Here is a tiny trained network, its code and every weight. The questions are about switching its units off for an input and a class, where a switched-off unit gives its printed mean instead of its output.

import numpy as np


def w(rows, s, z=0):
    codes = np.array(rows[::2]) - 128.0
    scale = np.full(codes.shape[1], s)
    scale[-1] = z or s
    return codes * scale


def f(y):
    return y / 2 * (1 + np.tanh(0.7978845608 * (y + 0.044715 * y**3)))


def log_softmax(a):
    a = a - a.max(-1, keepdims=True)
    return a - np.log(np.exp(a).sum(-1, keepdims=True))


def net(x, mask):
    res = np.array(x, float).reshape(1, 8) / 4 @ E
    y = f(res @ A[0][:, :-1].T + A[0][:, -1])
    res = res + np.where(mask, y, B[0][:, -1]) @ B[0][:, :-1]
    return log_softmax(res[-1] @ U[:, :-1].T + U[:, -1])


A, B = {}, {}
E = w([
[129,126,127,125],'x0',
[127,126,128,129],'x1',
[94,254,120,215],'x2',
[36,127,78,123],'x3',
[136,230,76,24],'x4',
[67,160,226,72],'x5',
[127,128,126,128],'x6',
[130,130,128,130],'x7',
],0.0055)
A[0] = w([
[95,109,109,125,155],'neuron 0',
[132,118,137,117,16],'neuron 1',
[75,139,205,79,92],'neuron 2',
[122,139,133,111,4],'neuron 3',
[130,92,130,96,53],'neuron 4',
[108,88,156,178,53],'neuron 5',
[152,104,59,144,66],'neuron 6',
[136,132,110,84,3],'neuron 7',
[142,94,137,91,54],'neuron 8',
[42,103,79,119,81],'neuron 9',
[98,83,163,196,39],'neuron 10',
[121,108,135,146,39],'neuron 11',
[130,155,112,99,54],'neuron 12',
[162,132,151,135,81],'neuron 13',
[56,108,73,124,22],'neuron 14',
[127,221,145,194,26],'neuron 15',
[60,104,94,126,35],'neuron 16',
[122,144,141,164,40],'neuron 17',
[249,161,183,132,82],'neuron 18',
[134,73,125,72,18],'neuron 19',
[86,145,191,108,22],'neuron 20',
[95,116,109,123,151],'neuron 21',
[107,90,152,172,44],'neuron 22',
[106,130,112,123,53],'neuron 23',
[134,112,64,143,53],'neuron 24',
[94,135,171,112,29],'neuron 25',
[139,69,124,66,39],'neuron 26',
[88,129,171,111,20],'neuron 27',
[163,108,56,138,29],'neuron 28',
[142,177,97,91,55],'neuron 29',
[125,162,123,155,30],'neuron 30',
[138,173,84,75,30],'neuron 31',
],0.012,0.0054)
B[0] = w([
[109,161,118,112,172],'neuron 0',
[129,80,181,157,64],'neuron 1',
[193,172,96,171,255],'neuron 2',
[166,56,187,157,65],'neuron 3',
[98,90,132,158,110],'neuron 4',
[165,101,121,76,152],'neuron 5',
[175,145,139,172,161],'neuron 6',
[167,33,172,122,87],'neuron 7',
[93,94,126,160,119],'neuron 8',
[84,155,219,125,161],'neuron 9',
[190,96,120,47,180],'neuron 10',
[141,95,158,124,79],'neuron 11',
[164,84,155,111,109],'neuron 12',
[126,127,172,124,106],'neuron 13',
[118,115,244,146,115],'neuron 14',
[63,41,51,197,240],'neuron 15',
[115,110,216,118,105],'neuron 16',
[135,52,157,140,93],'neuron 17',
[92,170,251,114,231],'neuron 18',
[87,68,104,179,141],'neuron 19',
[185,99,146,189,141],'neuron 20',
[107,155,126,113,165],'neuron 21',
[163,93,134,87,133],'neuron 22',
[129,109,169,130,77],'neuron 23',
[169,138,170,166,128],'neuron 24',
[168,102,172,176,106],'neuron 25',
[71,81,68,177,170],'neuron 26',
[170,108,188,172,105],'neuron 27',
[175,134,145,204,144],'neuron 28',
[166,69,134,80,162],'neuron 29',
[119,51,173,170,96],'neuron 30',
[197,63,160,47,168],'neuron 31',
],0.03,0.0024)
U = w([
[129,146,108,146,246],'0',
[69,34,107,206,83],'1',
[198,63,137,65,72],'2',
[127,173,107,148,180],'3',
[224,169,146,253,69],'4',
[59,153,226,138,76],'5',
[123,170,97,138,125],'6',
[124,164,93,141,130],'7',
],0.0071,0.011)

Each question gives the input, the list of numbers given to net, and the class t.
The units are the neurons (one row each of A and B). Each row of codes is followed by its name. A weight is (code - 128) times the scale printed after its matrix; where a second scale follows, it is the last column's (A, B and U).
mask holds one flag per neuron, in row order. A switched-off neuron (its flag False) gives its mean, the last column of its row in B, instead of its output. The means were averaged over made-up inputs and are rounded, as every weight is.
A unit's drop is (log p(t) with every unit on - log p(t) with that unit switched off) / (log p(t) with every unit on - log p(t) with every unit switched off).
The circuit of an input: a set's keep is (log p(t) with only the set's units on - log p(t) with every unit switched off) / (log p(t) with every unit on - log p(t) with every unit switched off). Starting from the 12 units with the biggest drops (on a tie, the unit counted first), units are removed one at a time, each time the one whose removal leaves the highest keep (on an exact tie, the one counted first), for as long as the keep stays at least 0.8.
units of the circuit, in order: the units of the circuit, biggest drop first
most important unit: the unit with the biggest drop
top k neurons: the k neurons with the biggest drops, biggest first
drop when u is switched off: that unit's drop, to one decimal
input [2,-3,-7,8,6,5,-6,1], class 5: most important unit => neuron 9
input [-4,-5,1,-5,-8,0,-8,3], class 2: units of the circuit, in order => (neuron 10; neuron 5)
input [-3,6,2,8,7,4,-6,2], class 5: top 2 neurons => (neuron 9; neuron 14)
input [-7,-7,-7,0,-8,8,0,-6], class 2: top 2 neurons => (neuron 10; neuron 5)
input [6,4,7,-4,4,8,4,-6], class 4: units of the circuit, in order => (neuron 2; neuron 20)
input [0,-3,-7,-5,-3,-7,-4,-4], class 1: top 2 neurons => (neuron 26; neuron 19)
input [-3,6,-8,-7,5,-2,4,3], class 1: units of the circuit, in order => (neuron 26; neuron 19)
input [-3,8,4,3,8,3,-4,-7], class 2: units of the circuit, in order => (neuron 31; neuron 29)
input [0,0,3,-1,0,-8,8,-4], class 4: units of the circuit, in order => (neuron 28; neuron 6)
input [-4,-5,-3,0,-3,-8,5,1], class 4: top 3 neurons => (neuron 28; neuron 6; neuron 24)
input [4,1,1,-1,-6,-3,-5,3], class 2: top 3 neurons => (neuron 10; neuron 5; neuron 22)
input [-2,-2,-3,1,-3,-6,-2,-1], class 4: top 3 neurons => (neuron 6; neuron 28; neuron 24)
input [4,7,-4,-7,3,-8,4,6], class 4: top 2 neurons => (neuron 28; neuron 6)
input [6,2,-2,-8,7,-8,1,0], class 4: units of the circuit, in order => (neuron 28)
input [4,7,-6,5,7,-7,2,5], class 2: top 4 neurons => (neuron 31; neuron 29; neuron 7; neuron 2)
input [-4,8,7,-7,-8,-4,0,1], class 2: top 3 neurons => (neuron 10; neuron 5; neuron 22)
input [-2,1,1,3,-6,7,-3,6], class 4: top 4 neurons => (neuron 2; neuron 20; neuron 27; neuron 25)
input [3,-3,-8,6,-1,-7,1,7], class 1: top 2 neurons => (neuron 26; neuron 19)
input [6,1,-7,5,-6,7,-5,-6], class 1: top 4 neurons => (neuron 26; neuron 19; neuron 4; neuron 8)
input [-5,0,8,-5,-3,0,-3,1], class 1: units of the circuit, in order => (neuron 15)
input [7,0,-8,-5,-7,4,-7,-3], class 1: top 4 neurons => (neuron 26; neuron 19; neuron 8; neuron 4)
input [0,2,7,7,0,-2,-6,-6], class 1: top 2 neurons => (neuron 15; neuron 18)
input [0,-3,-8,-1,1,-6,7,-3], class 1: drop when neuron 19 is switched off => 0.2
input [1,5,5,7,1,-8,-8,-7], class 4: drop when neuron 28 is switched off => 0.3
input [2,2,8,8,-2,-8,1,-5], class 1: drop when neuron 24 is switched off => -0.1
input [-6,7,-3,1,-7,1,2,1], class 2: drop when neuron 25 is switched off => 0.0
input [-1,0,2,7,8,-8,-8,-6], class 2: units of the circuit, in order => (neuron 31)
input [6,4,-3,-2,7,8,5,5], class 4: units of the circuit, in order => (neuron 2; neuron 20)
input [0,-5,-1,-6,8,-3,-1,-2], class 2: units of the circuit, in order => (neuron 31; neuron 29)
